Below are the code and all the weights of a small trained network. Each question names an input and a class and asks about switching units off, where a switched-off unit gives its printed mean instead of its output.

import numpy as np


def w(rows, s, z=0):
    codes = np.array(rows[::2]) - 128.0
    scale = np.full(codes.shape[1], s)
    scale[-1] = z or s
    return codes * scale


def f(y):
    return y / 2 * (1 + np.tanh(0.7978845608 * (y + 0.044715 * y**3)))


def log_softmax(a):
    a = a - a.max(-1, keepdims=True)
    return a - np.log(np.exp(a).sum(-1, keepdims=True))


def net(x, mask):
    res = np.array(x, float).reshape(1, 7) / 4 @ E
    y = f(res @ A[0][:, :-1].T + A[0][:, -1])
    res = res + np.where(mask, y, B[0][:, -1]) @ B[0][:, :-1]
    return log_softmax(res[-1] @ U[:, :-1].T + U[:, -1])


A, B = {}, {}
E = w([
[185,6,91,16],'x0',
[128,128,127,126],'x1',
[241,107,58,229],'x2',
[124,130,132,131],'x3',
[26,2,119,212],'x4',
[128,130,130,126],'x5',
[129,129,127,126],'x6',
],0.0039)
A[0] = w([
[183,203,116,77,84],'N0',
[145,96,109,89,71],'N1',
[200,201,148,78,96],'N2',
[78,141,154,75,93],'N3',
[110,186,149,181,69],'N4',
[249,117,111,197,102],'N5',
[168,129,81,160,63],'N6',
[189,55,123,47,110],'N7',
[60,50,133,171,84],'N8',
[106,228,142,197,113],'N9',
[137,122,132,127,254],'N10',
[38,156,143,35,98],'N11',
[165,63,122,69,71],'N12',
],0.011,0.005)
B[0] = w([
[102,47,118,210,177],'N0',
[97,182,140,156,123],'N1',
[105,27,107,196,194],'N2',
[189,165,136,153,151],'N3',
[64,193,126,144,142],'N4',
[233,190,144,131,223],'N5',
[170,179,144,192,127],'N6',
[23,209,132,102,217],'N7',
[120,57,112,210,197],'N8',
[33,182,136,74,208],'N9',
[125,94,130,40,255],'N10',
[252,187,122,150,207],'N11',
[49,203,150,170,162],'N12',
],0.025,0.0037)
U = w([
[28,196,141,87,68],'0',
[107,13,93,215,114],'1',
[255,200,149,119,54],'2',
[136,104,126,58,255],'3',
],0.0065,0.0064)

Each question gives the input, the list of numbers given to net, and the class t.
The units are the neurons (one row each of A and B). Each row of codes is followed by its name. A weight is (code - 128) times the scale printed after its matrix; where a second scale follows, it is the last column's (A, B and U).
mask holds one flag per neuron, in row order. A switched-off neuron (its flag False) gives its mean, the last column of its row in B, instead of its output. The means were averaged over made-up inputs and are rounded, as every weight is.
A unit's drop is (log p(t) with every unit on - log p(t) with that unit switched off) / (log p(t) with every unit on - log p(t) with every unit switched off).
The circuit of an input: a set's keep is (log p(t) with only the set's units on - log p(t) with every unit switched off) / (log p(t) with every unit on - log p(t) with every unit switched off). Starting from the 12 units with the biggest drops (on a tie, the unit counted first), units are removed one at a time, each time the one whose removal leaves the highest keep (on an exact tie, the one counted first), for as long as the keep stays at least 0.8.
circuit, biggest first: the units of the circuit, biggest drop first
most important unit: the unit with the biggest drop
k most important neurons: the k neurons with the biggest drops, biggest first
drop of u: that unit's drop, to one decimal
input [-3,0,-5,7,7,7,4], class 1: most important unit => N8
input [7,2,6,3,-7,6,7], class 0: 2 most important neurons => [N7 N12]
input [-7,-3,7,-2,1,-4,-1], class 0: 3 most important neurons => [N9 N11 N4]
input [0,-6,-3,1,5,-4,5], class 1: 4 most important neurons => [N8 N5 N9 N7]
input [7,1,-5,0,-1,3,-5], class 0: 2 most important neurons => [N7 N12]
input [3,1,-4,-1,1,7,-6], class 2: 3 most important neurons => [N11 N9 N2]
input [-8,1,2,0,-7,-2,5], class 0: 2 most important neurons => [N9 N4]
input [4,-7,7,-6,-7,3,-4], class 1: 3 most important neurons => [N2 N0 N11]
input [6,-4,-8,0,-5,6,-3], class 2: 3 most important neurons => [N11 N3 N9]
input [-1,0,8,-3,6,3,4], class 2: 2 most important neurons => [N5 N2]
input [5,6,-8,4,-8,-6,-4], class 1: 2 most important neurons => [N2 N0]
input [-3,7,-1,-3,6,0,1], class 1: 3 most important neurons => [N8 N7 N5]
input [0,6,-2,1,-5,8,5], class 1: circuit, biggest first => [N2 N0]
input [-6,-3,3,-5,1,8,5], class 0: circuit, biggest first => [N9]
input [6,-3,-1,6,4,-3,-8], class 0: 3 most important neurons => [N7 N12 N2]
input [2,0,-8,5,-5,-4,-6], class 2: 2 most important neurons => [N11 N3]
input [5,-4,-2,-5,-5,4,1], class 0: 4 most important neurons => [N7 N8 N12 N1]
input [-8,-8,6,-6,1,1,-3], class 0: 3 most important neurons => [N9 N4 N11]
input [5,-4,8,-2,-2,1,8], class 2: drop of N5 => 1.8
input [8,-1,-4,7,-4,3,-3], class 0: circuit, biggest first => [N7]
input [6,-6,-5,-1,5,-3,-7], class 0: drop of N5 => 0.3
input [8,6,0,-7,-5,2,0], class 0: drop of N7 => 0.6
input [4,4,5,7,-8,0,-5], class 1: drop of N2 => 0.6
